Here is a tiny trained network, its code and every weight. The questions are about switching its units off for an input and a class, where a switched-off unit gives its printed mean instead of its output.

import numpy as np


def w(rows, s, z=0):
    codes = np.array(rows[::2]) - 128.0
    scale = np.full(codes.shape[1], s)
    scale[-1] = z or s
    return codes * scale


def f(y):
    return np.maximum(y, 0)


def log_softmax(a):
    a = a - a.max(-1, keepdims=True)
    return a - np.log(np.exp(a).sum(-1, keepdims=True))


def net(x, mask):
    res = np.array(x, float).reshape(1, 3) / 4 @ E
    y = f(res @ A[0][:, :-1].T + A[0][:, -1])
    res = res + np.where(mask, y, B[0][:, -1]) @ B[0][:, :-1]
    return log_softmax(res[-1] @ U[:, :-1].T + U[:, -1])


A, B = {}, {}
E = w([
[37,112,69],'x0',
[39,73,196],'x1',
[151,2,57],'x2',
],0.0093)
A[0] = w([
[196,91,126,105],'n1',
[237,105,173,167],'n2',
[149,136,123,250],'n3',
[227,124,154,99],'n4',
[83,91,113,172],'n5',
[75,49,81,100],'n6',
[147,104,52,76],'n7',
[10,84,171,191],'n8',
[120,91,120,17],'n9',
[195,109,56,185],'n10',
[145,154,38,78],'n11',
[58,121,249,125],'n12',
[52,174,71,78],'n13',
[145,203,130,166],'n14',
],0.019,0.0021)
B[0] = w([
[112,127,31,193],'n1',
[144,35,84,232],'n2',
[161,128,127,161],'n3',
[161,51,133,214],'n4',
[143,123,191,183],'n5',
[128,147,254,222],'n6',
[164,150,197,194],'n7',
[74,69,204,248],'n8',
[103,125,169,157],'n9',
[112,215,83,222],'n10',
[134,183,80,190],'n11',
[43,228,138,254],'n12',
[153,59,51,185],'n13',
[238,152,182,203],'n14',
],0.036,0.013)
U = w([
[151,34,26,61],'0',
[189,254,100,151],'1',
[189,90,161,2],'2',
[48,136,195,241],'3',
],0.0089,0.0027)

Each question gives the input, the list of numbers given to net, and the class t.
The units are the neurons (one row each of A and B). Each row of codes is followed by its name. A weight is (code - 128) times the scale printed after its matrix; where a second scale follows, it is the last column's (A, B and U).
mask holds one flag per neuron, in row order. A switched-off neuron (its flag False) gives its mean, the last column of its row in B, instead of its output. The means were averaged over made-up inputs and are rounded, as every weight is.
A unit's drop is (log p(t) with every unit on - log p(t) with that unit switched off) / (log p(t) with every unit on - log p(t) with every unit switched off).
unit that matters most: the unit with the biggest drop
top k neurons: the k neurons with the biggest drops, biggest first
drop when u is switched off: that unit's drop, to one decimal
input [-8,6,3], class 0: top 2 neurons -> (n2; n6)
input [4,-4,-2], class 1: unit that matters most -> n2
input [5,-4,-6], class 1: top 2 neurons -> (n2; n14)
input [7,-6,-7], class 1: top 4 neurons -> (n14; n2; n4; n8)
input [6,-2,-6], class 0: top 2 neurons -> (n13; n6)
input [-5,-8,-7], class 2: top 2 neurons -> (n14; n13)
input [-3,1,5], class 2: top 3 neurons -> (n12; n13; n6)
input [-8,-1,-6], class 2: top 2 neurons -> (n14; n13)
input [-8,1,-7], class 2: top 2 neurons -> (n2; n4)
input [-8,4,-2], class 0: top 4 neurons -> (n2; n6; n8; n4)
input [2,-1,8], class 1: top 3 neurons -> (n8; n10; n11)
input [2,-2,-1], class 1: top 2 neurons -> (n2; n8)
input [-7,1,-5], class 2: top 2 neurons -> (n14; n2)
input [-2,-5,-5], class 2: top 2 neurons -> (n14; n12)
input [-2,-4,-4], class 2: top 2 neurons -> (n14; n12)
input [-3,-8,0], class 0: top 3 neurons -> (n2; n4; n12)
input [-1,-3,3], class 1: unit that matters most -> n10
input [0,0,-5], class 1: drop when n8 is switched off -> 0.3
input [-7,4,8], class 0: drop when n1 is switched off -> 0.4
input [1,0,-7], class 1: drop when n14 is switched off -> 0.1
input [-4,2,5], class 0: drop when n9 is switched off -> 0.0
